(in the rows, 128 means zero)
Each row is followed by its group and then its class within the group.
[131 150 135 148 112 106 132 125 154 135 114 152 104 134 140 105 111 106
 125 146 132 113 131 145 116 144 138 109 114  82 182 133 149 137 132 126
 152 123  66 127 117 137 129 137 120 137  93 142 161 152 123 129 141 155
 130 142 181 112 127 132 144 143 102 138 149 125 136  82 117 129 143 118
 147 159 143]
E.W
[143 126 144 117  97 114 146  56  91 149 137 132 115 131 136 142 120 138
 129 110 144  99  97 110 147 167 156 127 151 134  76 128 180 144 159 120
 112 120 107 150 136 140 176 157 131  83 105 112 123 112 142 137 114 217
 149 138 144 163  87 142 150 179 149 130 152 102 111  98 111 184 144 130
  94 137 131]
F.T
[123 132 115 150  79 108 130 150 141 149 114 176   4 140 124 141 143 116
 100 122 119 122 130 117 145 160 119  51 133 100 217 119 164 118 137 132
 123 120  65 117  83 118 103 113 109 165  80 191 157 172 104 121 190 116
 138 145 175  60 113 115 165  91  96 105 119  94 119  71 141  90 134  90
 172 157 120]
E.D
[132 132 113 127 153 153 122 163 156 136 139 113 130 126 124 129 105 117
 141 129 111 138 131 138 125  95 113 153 100 142 136 123 127 130 139 115
 151 122 125 118 138 139 121 107 131  99 159 201 114 117 136 130  89  99
 113 128 125 143 148 130 105 104  86 134 136 137  94 157 128 162 139  92
 141 122 113]
P.M
[131 142  95 133 100  95 135  88 136 109 119 135 141 114 141 151  96 122
 133 140 124  87 125  87 132 143 117 116 119  90 153 131 156 143 132 113
 132 117 104 122 117 141 128 148 127 102 116 134 143 133 118 126 142 166
 128 157 146 112 111 145 149 156 124 131 144 104 129 143 167 159 140 139
 147 143 132]
E.C
[130 145 137  90 107 141 150  51 135 150 142 117  57 151 139 142 152 195
  99 110 127 113 115 121 125 148 168 109 146 147  91 119 172 126 126 131
 133 157 114 144 144 123 160 117 117 134  94 113 127 129 132 176 126 169
 142 125 129 135  85 112 166 158 144 103 100  65  84 105 152 105 138 120
 158 121 124]
F.T
[ 35 110 128 185  74  76 122  32 113 131 100 130 156 128 125 115 111  92
 118 136 125  71 141 138 141 161 138 135 115 103 130 119 104 135 111 127
 122 118 106 100 116 133 119 179 142 124 133  46 213 113 113 119 153 142
 113 141 133 130  93 121 150 121 137  99 100 149 177 124 161 109 118 145
 159 155 146]
E.D
[154 123 135 139 134 158 125 159 152 137 123 131 119 134 107  94 145 112
 144 137 113 158 118 159 119 109 112 139 148 122 153 132 142 121 125 108
 155 130 124  91 130 121 147  99 133 159 119 174 152 125 139 128 107 168
 105 106 133 105 130  95 134 108 112 138 123 105 116 137 124 143 128 129
 151 128 131]
Q.H
[125 147 135 134 117 165 125 131 159 166 115 166  80 124 121 111 158 135
 144 141  88 113 154 131 130  87 108 132 130 132 176 128 154 130 139 118
 161 120  88 133 119 138 158 111 119 142 139 175 130 137 102 128  90  88
 130 136 123 114 143 129 145 109  91  95 119 122  61 120 154 149 133 110
 134 119 122]
P.J
[135 119 127 167  92  89 122  89 117 154 120 145 113 134 138 115 112  93
 122 113 118  77 129 131 141 147 134 113 114 105 152 120 169 128 124 104
 124 104  49 122 120 145 126 165 162  97 102 128 159 125 116 122 164 191
 131 161 139 127  92 135 173 157 132 118 135 129 154 110 153 151 137 136
 126 180 125]
E.D
[133 147 132 179  80 139 138 116 149 134 122 159  67 133 123 136 158 105
 122 133 115 112 141 136 144 143 119 113 133 146 164 131 127 130 111 117
 130 116  87 132 128 133 107 166  35 164  99  74 134 123 107 148 163 106
 137 142 129  90  89 134 151  34 137  98 121 118 137 105 148  77 122 146
 192 152 132]
E.D
[144 139 113 164  76 105 134  80 140 147 119 158  80 137 128 112 114 115
 124 129 135  80 144 141 153 152 129 122 124 125 138 129 144 120 142 132
 121 114  64 120 120 131 135 139 126 120 104 131 126 123 130 129 155 147
 132 159 133 112  98 136 156 124 119 103 134  99 130 103 160 119 114 145
 158 161 135]
E.D
[149 123 121 102 161 178 124 199 157 114 145 161  86 103 114 123 136 147
 150 141 120 192 128 121  92  76 109 143  77 149 154 143 146 132 136 114
 158 118 127 139 113 126 103  91 124 101 163 226 112 130 118 128  88  91
 122 153 135  99 157 126 112  92  80 120 127 169  71 146 112 171 122 128
 120 100 115]
P.M
[157 127 115  96 150 153 131 180 155 132 125 170  65 124 133 128 136 144
 141 150  92 135 149 126 127  84 118 132 176 151 169 128 154 123 129 107
 157 127 105 153 128 125 101 105 133 136 149 206 118 102 109 138  87 102
 131 142 147 120 152 125 133 108 100 114 134 127  72 110 127 140 127 118
 158 118 105]
P.J
[137 129 118 137 153 152 123 163 187 150 129 176  87 132 118 104 136 147
 149 142 114 116 146 127 130  97 117 159 133 138 178 128 148 134 125 105
 166 136  92 132 154 123 100  89 131 138 147 242 131 115 128 133  85  91
 110 149 131 148 147 116 126 107  87 102 152 128  78 115 131 147 142 136
 134 129 107]
P.J
[123 120 130  85 105 132 165  58 108 128 141 135  82 128 150 145 134 150
 112 119 124 113 120 128 141 143 154 115 163 132  49 133 181 124 172 139
 121 128 146 146 146 160 147 121 141 142 117  94 125 135 122 147 150 163
 147 130 120 124  70 135 147 162 135 103 132  92  83 120 144 131 137 111
 126 118 131]
F.T
[131 137 116 125 132 155 135 192 141 114 134 154 114 121 119 121 131 139
 162 127 115 145 117 119 106  93 113  93 128 122 157 153 158 140 142 112
 147 120 128 129 115 122 127 103 140  91 150 188 133 171 135 137 117 133
 142 114 128 123 187 137 111  98  85 128 133 164  84 112 120 169 120 134
  88 120 117]
P.N
[133 126 137 102 139 147 114 169 154 126 130 132 109 130 115 110 115 112
 117 135 125 176 123 153 101 118 140 105 135  94 153 135 145 115 114 114
 143 144 137 139 137 134 122  91 118 196 104 195 123 146 133 135 114 156
 119 128 146  95 134  97 134 140 121 135 133 101 101 133 109 141 134 129
 160 123 146]
Q.U
[130 137 150  95 120 148 153  83 127 151 136 133  90 143 152 124 137 149
 126 111 148 101 121 110 138 137 155 107 154 145  75 139 174 122 147 135
 122 138 140 159 148 124 160 140 177 130 110 102 173 126 132 156 124 179
 143 133 125 140  93 135 151 145 143 111 129 128  94 116 148 142 137 125
 127 128 124]
F.T
[147 124 135  99 148 114 104 193 122 130 116 114 148 120 114 110 123 133
 118 137 153 178 100 148 112 115 137 105 124  84 122 141 145 138 133  94
 126 126 125 143 123 121 135  82 131 115 105 209 125 136 160 134 136 201
 107 106 163 104 133 102 106 150 129 154 123 108 122 148 121 178 128 129
 123 133 128]
Q.U
